Below is a small trained network, with its code and all its weights. Each question gives an input and a target symbol and asks what happens when units are switched off, that is, made to give their printed mean instead of their output.

import numpy as np


def w(rows, s, z=0):
    codes = np.array(rows[::2]) - 128.0
    scale = np.full(codes.shape[1], s)
    scale[-1] = z or s
    return codes * scale


def f(y):
    return np.maximum(y, 0)


def softmax(a):
    e = np.exp(a - a.max(-1, keepdims=True))
    return e / e.sum(-1, keepdims=True)


def log_softmax(a):
    a = a - a.max(-1, keepdims=True)
    return a - np.log(np.exp(a).sum(-1, keepdims=True))


def net(x, mask):
    ids = ['αβγεθλξπτψω'.index(c) for c in x.split()]
    T = len(ids)
    res = E[ids] + P[:T]
    r = res
    for j in range(2):
        rows = slice(2 * j, 2 * j + 2)
        q, k, v = (r @ M[0][rows].T for M in (Q, K, V))
        z = softmax(np.where(np.tri(T) > 0, q @ k.T / 2**0.5, -1e9)) @ v
        o = O[0][rows]
        res = res + np.where(mask[j], z, o[:, -1]) @ o[:, :-1]
    y = f(res @ A[0][:, :-1].T + A[0][:, -1])
    res = res + np.where(mask[2:18], y, B[0][:, -1]) @ B[0][:, :-1]
    return log_softmax(res[-1] @ U[:, :-1].T + U[:, -1])


Q, K, V, O, A, B = {}, {}, {}, {}, {}, {}
E = w([
[204,163,125,171],'α',
[212,75,107,215],'β',
[173,111,85,167],'γ',
[169,80,215,196],'ε',
[196,95,103,148],'θ',
[182,40,137,251],'λ',
[185,87,181,78],'ξ',
[19,243,137,135],'π',
[127,47,106,140],'τ',
[150,175,183,132],'ψ',
[49,135,5,76],'ω',
],0.016)
P = w([
[87,238,173,191],'0',
[85,82,156,82],'1',
[254,150,105,143],'2',
[78,148,81,184],'3',
[78,77,150,89],'4',
[242,152,119,136],'5',
[85,135,97,171],'6',
],0.014)
Q[0] = w([
[155,195,21,78],'h1',
[132,174,176,189],'h1',
[46,90,126,101],'h2',
[89,202,76,254],'h2',
],0.0075)
K[0] = w([
[70,212,99,72],'h1',
[151,133,207,138],'h1',
[136,44,115,158],'h2',
[93,254,120,238],'h2',
],0.0084)
V[0] = w([
[137,103,59,133],'h1',
[253,183,107,71],'h1',
[201,236,74,65],'h2',
[86,129,121,25],'h2',
],0.0061)
O[0] = w([
[82,143,88,198,158],'h1',
[188,232,70,151,3],'h1',
[146,255,48,61,123],'h2',
[139,202,141,14,21],'h2',
],0.008,0.0018)
A[0] = w([
[157,191,94,244,105],'n1',
[91,145,150,153,242],'n2',
[144,117,47,154,108],'n3',
[118,151,168,200,207],'n4',
[105,201,202,162,92],'n5',
[92,145,89,160,2],'n6',
[127,216,197,190,72],'n7',
[61,131,142,56,71],'n8',
[107,151,75,132,34],'n9',
[198,146,125,121,165],'n10',
[96,132,109,117,38],'n11',
[73,128,211,125,108],'n12',
[163,92,39,131,120],'n13',
[36,174,58,91,165],'n14',
[110,176,240,112,140],'n15',
[152,155,161,168,173],'n16',
],0.011,0.0065)
B[0] = w([
[150,86,103,27,252],'n1',
[87,145,99,131,220],'n2',
[69,167,177,93,200],'n3',
[92,158,129,151,235],'n4',
[159,21,91,115,172],'n5',
[130,54,131,114,149],'n6',
[163,39,170,89,179],'n7',
[88,195,63,57,175],'n8',
[118,47,115,121,155],'n9',
[91,85,77,145,196],'n10',
[92,123,85,27,143],'n11',
[31,78,98,155,176],'n12',
[162,134,254,120,209],'n13',
[230,141,173,183,255],'n14',
[158,187,216,107,176],'n15',
[63,193,142,157,197],'n16',
],0.0078,0.0091)
U = w([
[250,69,118,118,154],'α',
[147,140,113,148,116],'β',
[104,143,55,97,124],'γ',
[133,155,185,156,27],'ε',
[130,97,81,104,66],'θ',
[137,127,90,191,92],'λ',
[217,191,196,205,203],'ξ',
[126,201,178,138,106],'π',
[81,218,127,164,110],'τ',
[139,122,169,78,27],'ψ',
[147,227,78,208,254],'ω',
],0.012,0.0071)

Each question gives the input, a string of symbols that net reads in full, and the target symbol t.
The units are the heads (2 rows each of Q, K, V and O) and the neurons (one row each of A and B). Each row of codes is followed by its name. A weight is (code - 128) times the scale printed after its matrix; where a second scale follows, it is the last column's (O, A, B and U).
mask holds one flag per unit, heads first, then neurons. A switched-off unit (its flag False) gives its mean, the last column of its rows in O or B, instead of its output. The means were averaged over made-up inputs and are rounded, as every weight is.
A unit's drop is (log p(t) with every unit on - log p(t) with that unit switched off) / (log p(t) with every unit on - log p(t) with every unit switched off).
The circuit of an input: a set's keep is (log p(t) with only the set's units on - log p(t) with every unit switched off) / (log p(t) with every unit on - log p(t) with every unit switched off). Starting from the 12 units with the biggest drops (on a tie, the unit counted first), units are removed one at a time, each time the one whose removal leaves the highest keep (on an exact tie, the one counted first), for as long as the keep stays at least 0.8.
units of the circuit, in order: the units of the circuit, biggest drop first
top k neurons: the k neurons with the biggest drops, biggest first
heads that matter: for each layer, one digit per head in row order, 1 if its drop is at least 0.15 and else 0, layers parted by /
drop when u is switched off: that unit's drop, to one decimal
input τ θ θ γ β ψ, target α: units of the circuit, in order => n7, n1, h1
input γ α ω, target α: top 3 neurons => n1, n9, n14
input ξ τ ω ψ α, target ω: units of the circuit, in order => n1, n13, n7
input ω λ π λ λ ψ, target α: units of the circuit, in order => n7, n5, n3
input ω α ω, target ξ: top 3 neurons => n14, n13, n1
input τ ε β λ ε τ, target ξ: units of the circuit, in order => n1, n13
input ω ξ ω λ π π, target ξ: units of the circuit, in order => n14, h2, n7
input ψ α ω ξ α π, target α: top 2 neurons => n7, n5
input ε λ α β β, target ξ: heads that matter => 00
input λ λ ξ ε, target λ: heads that matter => 01
input ψ ξ θ ω λ, target λ: top neuron => n14
input ω ψ ω ω, target ω: drop when n1 is switched off => 0.7
input ε γ ω, target α: drop when n9 is switched off => 0.2
input ω τ ω, target ξ: drop when n14 is switched off => 0.4
input τ λ π γ τ τ, target ξ: drop when n5 is switched off => 0.3
